[ -93  -28   -8 -308 -241  -18  -84  178  -68   84  230  193   77   59
   24 -145   51   15 -219  -64   80    7  180  -98  -60 -106  170  174
  -40  -71 -294 -190 -261 -101  -26 -271 -154  -82 -265] : 6
[ -47 -381  233 -285 -143  -84  -51   36 -399    0   79  128  -89  161
  141  -66  187  110 -252    7   18 -252 -115 -228  280  143   54  331
   47 -146 -237  -65  228 -258  -98    4  159  -97 -232] : 1
[  24 -242   86 -259  180 -148  208 -214 -104 -231  -77  192 -133  100
  150  -61    7  -44 -158   79   93 -137    1    0  234 -186   84  122
   -8 -169   66  -53   65 -130 -155 -321   46   13   87] : 3
[  21  341  205  -58  236  -76  340 -166  -80 -188    2  -11   48  167
  212  -19 -216  121  -54  201  232   96   44   44  -59 -337  260   45
 -151  -58  -77 -163  -54  175  -67   -4  -87  -83  -29] : 2
[  53  142  314   21  382 -290 -164 -233  -71 -220  -16 -139  -82   20
   92    0 -273  -39  304  107  280  340  220   51  -79   -9  147  224
 -148  305  164   41   99  383   68   83 -198 -165 -341] : 7
[ -21   19  326  -30   49  -80  237 -348 -217 -197  -83 -373   36  182
  209  -67  100  150  -80   61  159 -215  -52 -161  403  -46  260   89
  116 -196  253  -54  212  142  -77 -116   86 -125   21] : 7
[-218   27  285  148  471 -429 -110  153 -108 -123  115 -359  -16   77
  -12 -440 -108  263  129  405  697  290   65 -166   93  201 -359  138
 -332   24  -27 -312 -241  347 -121 -387  120   58 -294] : 5
[-108   32   57 -119    3  102  -29  -70   -3  -63   75  -14  -43   96
   16 -164   52  150  -26  -69   74   19   44 -115 -107 -132  103   23
 -312 -202  -75 -210  -65   92 -239 -279 -115   20  207] : 4
[-250  -98 -165   28   93 -328 -120  270 -108  259  133  146  -93    2
   31 -186  203  -16  -80  -71  123   30 -172  -85  122  153 -197  155
 -280 -157  133 -237  -59   30 -145 -114  112  -13   -3] : 0
[-145 -105  143  -14 -168  140  327 -250   61 -257  -94 -277 -113 -115
  282  196  -15  238  -64  167 -173 -238  -62    9  243 -485  -37  209
   -4 -297  223   54  401 -170 -150 -227  -48  -99  472] : 5
[-155  -99   -7 -103  -18  -74   70  290 -186  -78   40   37  -62    7
  229 -237  146 -104 -282   24  166 -200 -235 -222  316  194  -63 -113
   65   10   48   39  209 -319  103  -28  147  204   61] : 3
[-115 -421  206 -117   56   89  147 -384 -103 -405 -127 -105 -151  -11
   56  143  -65   60   80   67  239  -36 -155   43  369    5   22  209
    0 -199  177   83  209  -73  -93  -71   24   66  -46] : 7
[  84 -201 -256 -186 -127  119  -73  -92  -54  -27  104    6  -55  -41
  -99   78   29    3   98 -210 -290 -108  102  231 -328 -170  110  -56
   37   57 -302  -30    7 -152  133  147  -91 -162 -104] : 6
[  53 -190  273 -196  209  -11  288 -447   94 -132  110 -375 -284  141
   -1 -116  110  209   34  123  144 -184  -37  186  -37  386  -89  -81
  160  -19  287  -51  227 -105   96  153  181 -118  234] : 7
[-203  -61   10  149  -33  -54   31 -165  140  -37  -54 -193  -72   33
 -131  118   73   55  177   95  261   -1  -98   62  108  119  -56  113
   44 -230  262   42   80   71 -112    2   68  -28  161] : 2
[ 216  -75  112 -310  -80  143  259  -78  242 -290   37 -351 -174 -127
  148 -173  128   96 -160  -31  160 -224    0   98  -13  123   10 -317
  259   55  130   40   95 -129  146  -33   98   19  170] : 3
[-188 -146  105 -123   16  247  118  -87 -174 -377  104  117 -146  -40
  282   -6  148   59 -267  -27   64  -60 -232  -76  180 -345  216  253
 -107 -106   44  173  380 -156   17 -260    8   24   53] : 1
[  -6  305  226 -265  -86 -126  318  -51   -7 -151   76 -493 -240   94
  244  423 -188  -50  226  175 -298 -164  -51  226   26 -408  -51  -66
 -101   85  238 -256  577   12    2  714  -90 -120  416] : 2
[ 295  -56  -11 -310  208  -57  561 -311  -97 -143 -219  163   52    2
  294  397 -326   -4  -95   56 -101 -301 -200  219  283 -286  144  -17
  -52   38 -213 -171 -131 -426  258  311  130  -12 -287] : 3
[-242  297  -98  -99  -77   82    0  219  169   75  184   46  -93 -122
 -124 -210   14   88  -26  -92 -190  -73  -44   49 -437   -9  -88  106
 -169   94  151  -91  185 -251  128  323 -187  -35  261] : 3
[ 389 -142 -154 -450   63  103  114   40  170  -74  203  193 -263   84
 -104  119   43 -291 -228  -32 -318 -278   52  469 -271  109 -106 -297
   35  -45 -250    3 -301 -182  -15  120  136   97  345] : 1
[ -93   39  354  325  171 -116  324 -442  209 -146 -123 -304   15   36
  258  146 -201  256  165  310  359  188  -56  -62   82  -37 -144  138
  -40 -107  449  100  214  215  -61  -28   70    5  270] : 1
[ 265 -187  410 -167  386   15  295 -899  104 -435   61 -174 -182  171
  243  313 -148   90 -110  206  197   27   41  200 -118 -202   81 -193
  -29  -50   79  194  385  210 -293  147  -19   58  374] : 5
[ -28  -62  -55   84   54 -181  177 -224  265 -128  132   51   20  165
  -10 -288  143  129 -119   59  482  238  127  129  -39 -256  220   27
   73 -216  -88  -13 -202  436 -262 -469  -96  -30 -175] : 3
[ -41  142   69 -219 -106   11   72  -48  -70   -8  145  354  -50   48
 -142 -180   91  115 -104  235   24   51 -236   39  -29  327   94 -232
 -257 -332 -140 -159 -425  -52 -217  127 -112 -109   93] : 6
[-114 -175  110 -210  164 -155   -5   83  192  -87  155  -99 -454  138
   70   60  -89  -61   23  153  345  177  -51   67 -142  108 -373  130
 -490 -209  -18 -249  119   67 -491 -210  -87  157  411] : 6
[-172  264   53  -23    2  152   26   41 -206   27   92  124   99   39
 -118 -227  -95  312   15  -48  140  198   14 -171   45    2  230  -52
 -302  -95 -221 -333 -279   68 -312 -338 -210  -31 -110] : 7
[ -18  104   71  -52  203   40   49 -158  146 -158  130  102    8  -45
   -9  -97  -65    0  -96   31  395  -15    7   44 -128 -135   38  191
 -232 -140  106  -33   31  100 -107 -221   59   24   60] : 7
[ -96  177 -124 -120 -133  290   73  281   38  137  217  271  -16  -87
  225 -310  208 -206 -219 -340  -49 -238 -223 -216 -134   -1   83   64
 -144  216 -218 -119  278 -371  259  522  208   98   -8] : 0
[  58  -49  -24 -234  -47  -76    0   -6  156 -140   22 -129 -242  -87
 -114   -6  219   -5  129    4 -132 -117   27  325 -173  -28 -104   57
   63 -138  166  -61  134   17  130  304    9 -158  110] : 3
[ -43   60  231  -96  210  -94   16 -341 -219 -164 -128 -130   37   47
  237  264 -131  160   60  116  119 -255  -99  -72  277  -62  117   57
 -153  -72   71  -99   45 -176   32   53  158  -57 -156] : 4
[-171  -24  -78 -112 -205  178  -48  138  -36   27   89  181  -64  -53
  -44 -132  200   29  -72  -35 -181  -81  -79  -46   33 -216   61  -87
  102  -33   59   14  177 -145    7  -40  -12   38  249] : 1
[-120  124   68 -141 -209  110 -295  -72  -61  254  246   76  230   59
 -178   90  130 -213  -85 -110   71   66  107 -207 -222  271  287   85
  -64   -2 -185 -143 -118  -88   24  293  -18 -171 -102] : 1
[-169  231  237  168  348  196  249 -330  -91 -271  -46 -175   54 -102
   28 -342  -14  340  -81  208  122  216 -158 -218 -174 -214  184  213
 -340  -12   43  -86  168   94   11  -34 -182 -220   36] : 2
[  -6  -86   79 -259  179  319  532 -360   16 -257 -224   60 -140  -24
 -103  -59 -193  231  -57   90  208    7 -246  155   11   80   44 -295
 -149  -75    6 -137  146 -299  108  308 -119  159   75] : 2
[-120 -168  -41  -45 -154  160  209  206   32   26   96  -10 -209   53
   40 -192  111   20   14  -49 -252 -140  -99  -27   91 -268 -131   16
   65   -3  296   18  522  -44  -51 -206  119   95  443] : 7
[ -79   82   -4  -70   57 -206 -202 -190  -46   43   19  119  -13   52
  -74  -59  181   80   40   -9 -171 -183  -33  -59  -94   50  -65   33
 -204 -184   14 -127 -110   33 -122  284   30  -60   33] : 5
[ 117 -140  272 -214  -51  215  205 -344   50 -126  -92  -28  -91   29
   92  108 -122  125  -32  176 -201  -98   35  143   73   36   48 -152
   65  -82   28   25  -77 -129  -69  123  -99  -75  286] : 1
[ -24 -241    5   18 -149  -97 -134   55  168   10  111  -27   27  -40
  -13  152  -78  -17   70   12  137   56  119  145  -88   42 -120  368
  -57 -166  -72   35 -243   97  -83  -96   26  -70 -166] : 4
[  51  236   72  -37  286 -265  329    6 -194 -367 -296  -47   10  -63
  130   74 -384  219  105  302  248   81  -70   66   99 -310   97  129
  -76  -89  -29  -91 -114  -72  119 -217 -177  -43 -158] : 3
[  25 -349   91 -184  187 -139   46 -108   96  -97 -220   47 -370  -79
  127  139 -106  250   61   78   53 -123   15  224  125  -21 -265  134
    4   -1  106   72  114 -229    8  -89   48   72  -21] : 1
[   9    9  165 -367  215  -12  203   77 -143 -375  -28  -46 -315  -37
  392  -80   16  -84 -249  151   15 -169 -185  -44  286 -217   78   74
 -170   12   89  -59  108 -230   65 -317    8  -15   65] : 6
[-310  350  133  228  379  254  256 -594 -383    8 -354 -232   93  165
 -103   25 -187  435  244   82  101  -15 -141 -203   24  -96  493   -5
 -217  -49  113 -185  405 -235   60  -48 -202 -283  149] : 2
[ -20   99 -206  -32 -157  -19  -78  183  -71   24  -48  228    4 -220
 -140    5  -81  -70  185 -257  124  -48   16  -23 -216  125  -29  166
  129   47  -16  -24   87 -318  123  211    1    8   -4] : 6
[ 137 -361  248 -211  -33   23   92 -381  102 -236   44 -323 -112  -26
   20   23  159  -89  -34   19  153 -127  156  150   35  458  -77  -95
  267 -142  196  111  -24  -30   95  189  190  -40  191] : 0
[-141 -180  109  -82 -328  262  -20 -183 -342  -71    0  -22  401 -156
  302  -71  135  -17 -384  -63  -73 -259  -56 -457  319    4  326  -46
  143  -10 -131  100  153 -371  220   81   66 -115 -290] : 5
[  18 -182  222 -176 -234  -93    0    1  185   57  234 -240  -93  -12
  -82  289  -59  172   80  -23  165   78  145  137 -178   70  -67  246
  117   31  -13   24  163   53 -139  184   53  -83  -69] : 3
[-229 -173  278  -29  -42 -195  -66 -217 -181 -103 -145 -226    0   45
  149  220  -58  209   76  147  -59 -130   -4 -174  369 -116  -20  147
   32  -96  323   69  212  -52  -69  -65   18   21    2] : 4
[-103 -141   88  120  -60 -173  118 -298   19  -51 -200 -241 -110  102
   88   38  190  127  147    7  205 -180  -73   -8  259  -40   22  324
  -75 -478  304 -115  313  139 -222 -113  126 -199  136] : 4
[  -3    8   35 -356   21  -28   80   21  -93 -177   38  182 -113   85
  176   71 -153 -121 -113   52  -47   -1   24   55  -21 -323  115   92
 -226  -28 -239 -205  125 -133  -99   57 -270   -5  -42] : 3
[ -13 -214   14  -38  184  -83  224  -71 -155  -85 -264   13   37  -52
  300  104 -277  164  -51   70  313  -56 -139  -74  263 -354 -103  301
 -406 -245 -176 -306  145  -71 -123 -161   -1   26 -278] : 7
[-184  247  -56  145  350  175 -203 -109 -139 -100  -47  162 -180 -179
 -377  -28  -26   85  226    4   -6  247 -198  144 -251  225   28  -67
 -186   20  231   66  160  -23 -108  171 -187  -41  226] : 7
[ 302  203   86 -467  -15   -1  513 -202  143  -61  105   -9    7  116
  116   43 -112   21 -251   62    4 -382  -24    6  -40   80  128 -208
  197  186 -129 -163  -66 -460  418  162  176   16 -180] : 0
[-103 -264  128   90   95 -167  -87  -46 -224   81 -313  -82  -18   43
  -82  571 -369   94  197  170 -149  135  -30   -9   75  -80 -157  455
  -89  -67   65   25  308  -94 -177   28 -151  -90 -202] : 3
[  47 -233  -27 -122 -123   19   49 -167  195  -15   26   86   -2  -68
    8   17   69 -127  -22   39  -43  -62  -32  103   62  153  -94 -176
   43  -94   39   78 -184 -112  129  262   12  118  220] : 4
[  28 -433  -39 -128  -55   42   67 -152  -37 -165  -23 -116 -295   34
 -122   33  220   37   63  -19 -193  -57  -17  198   20  -86  -47   68
  122 -173   41   51  242   22 -146 -130   87 -114   64] : 6
[-272 -491  299  109   86   54    8 -528 -125 -209 -210 -238  -48  -45
  129  118   38  434  231   -8  450   54  -23 -124  294   70 -145  407
 -162 -364  161  -97  160   -4 -190 -183  119  -38 -127] : 6
[ 189 -149   48 -189  106 -183 -130  158  152  -37  297 -160 -347  258
  -80  121  115 -150   87  -39   11 -252  -19  301 -162  154 -383  185
  -82   11   51   25  217  141   52  119  247  134  170] : 1
[ -13 -136 -125  415  -15  419  120 -202  121 -145 -285  -96   80 -223
  222  -68   12  169  140  -47 -342 -110  -94  -57  -37 -474 -150  -48
 -101  -71   50  275  393    2  166   42  -21   96  423] : 5
[ -17 -221  127 -113 -137  -72   12 -150    8 -123   16 -302 -163  100
  157  113  224   66  -51   68 -103 -285   20   67  180  105 -105    6
  122 -348  207    9   70  -21 -165 -126  141  -62  329] : 4
[-116  -95  128 -244  180 -111  106 -316  157 -108  -75  -56 -349   21
   84  401 -162  -19   99  157    2   19  -79  290   61 -122 -117   88
 -124  -53  301  -27  281 -132  -23  245 -228   27  272] : 0
[-318  121   30  -84    9  117  -39   92 -315 -161  -11   86 -127  -13
    0 -431  257  114   25  -93    7  -70 -189 -246  135 -144  122   16
 -281 -166  137 -255  380  -12 -130  -57   -2  -41  100] : 0
[ -87  -62   18   78  245  -74 -149  -59    5   40  -55   69 -223  167
  -65 -118  217   17 -213   59  265 -113 -157  -49   83  190  -20  217
 -203 -323   -1   40   34   52 -372 -417   64  -14   57] : 6
[-287  164  150  328  -55  231   57 -608   82   61 -109 -256  222 -104
 -181 -275   34  353  433   89 -151  322  154 -148 -176   17  174  -23
 -271 -139  288 -263   14  272  -51  158 -265 -428  118] : 7
[  84  -34  -71  -65  262 -320  -90  156  130   18  -76   61  -50 -165
   -8   88 -275 -213  165  120 -281    1   50  138 -172  -34 -398  124
 -194  251  183   -4 -205  -90  312  308    3  108   14] : 4
[  71    5  -51 -302   -9   17   82  266 -179  -26  108   -5  -94   75
 -138  -48 -114   58   93 -174 -135    3   89   80 -167 -244   58   23
  -26  126 -114 -195    5   21   23  -60 -105   42  117] : 2
[ -81 -140  199  -31   51 -243  195 -329  242  -14  -88 -217 -139  230
  128   97  -84   33   11  353   89 -121   -5   46  132  155 -134  -17
  202 -123  256    4  -19  -26 -127   55   84   -8   68] : 7
[-106 -222  116   70   40  -38   21 -248 -137 -147 -259   -3 -109  -39
  111  200  -93  258  182   45   47 -136 -151 -116  238  -70 -132  322
  -29 -251  235   49  158 -164 -170 -269   19  -22  154] : 6
[ -59 -456  113  -75 -352  461   80  -63  -88 -221 -133  -72  115 -135
  116  -54   68   88 -196  -66    6 -165  -38 -167  309  -57   53  -51
  284 -116   59  194  219 -153  -25 -186   81   77  -62] : 2
[  77 -143  -92 -238 -282  139  124   70  138  -50  255  -90  -96    4
  185  -66  278 -288 -448  -35 -200 -280   -7  122  116  -34  107 -263
  299   17  -48  144  207 -137   30  103   89   10   76] : 7
[  80 -285 -148 -313 -253    0 -170  263  384  226  369  157 -125   -2
  -64   14  153 -224  -90 -207   40   14  158  221 -210  147  -70  -70
   39   96 -229   54 -338   44   63  149  136  156  -86] : 7
[-151   76  402  209  134  251  238 -775  -36 -427 -256 -336  194  -64
  167  143 -171  443  157  188   76  167   31  -53  153 -207  101  178
 -355 -251   98 -128  135  164  -87  141 -267 -174 -219] : 3
[-164  179   10  -31  146 -110  297  -66 -137 -194  -79 -399 -141  196
 -356  219 -338  202  210  163   93  451   27  221 -128 -413  203 -230
  226   69   61  -89   63  241 -234 -147 -490  154  264] : 6
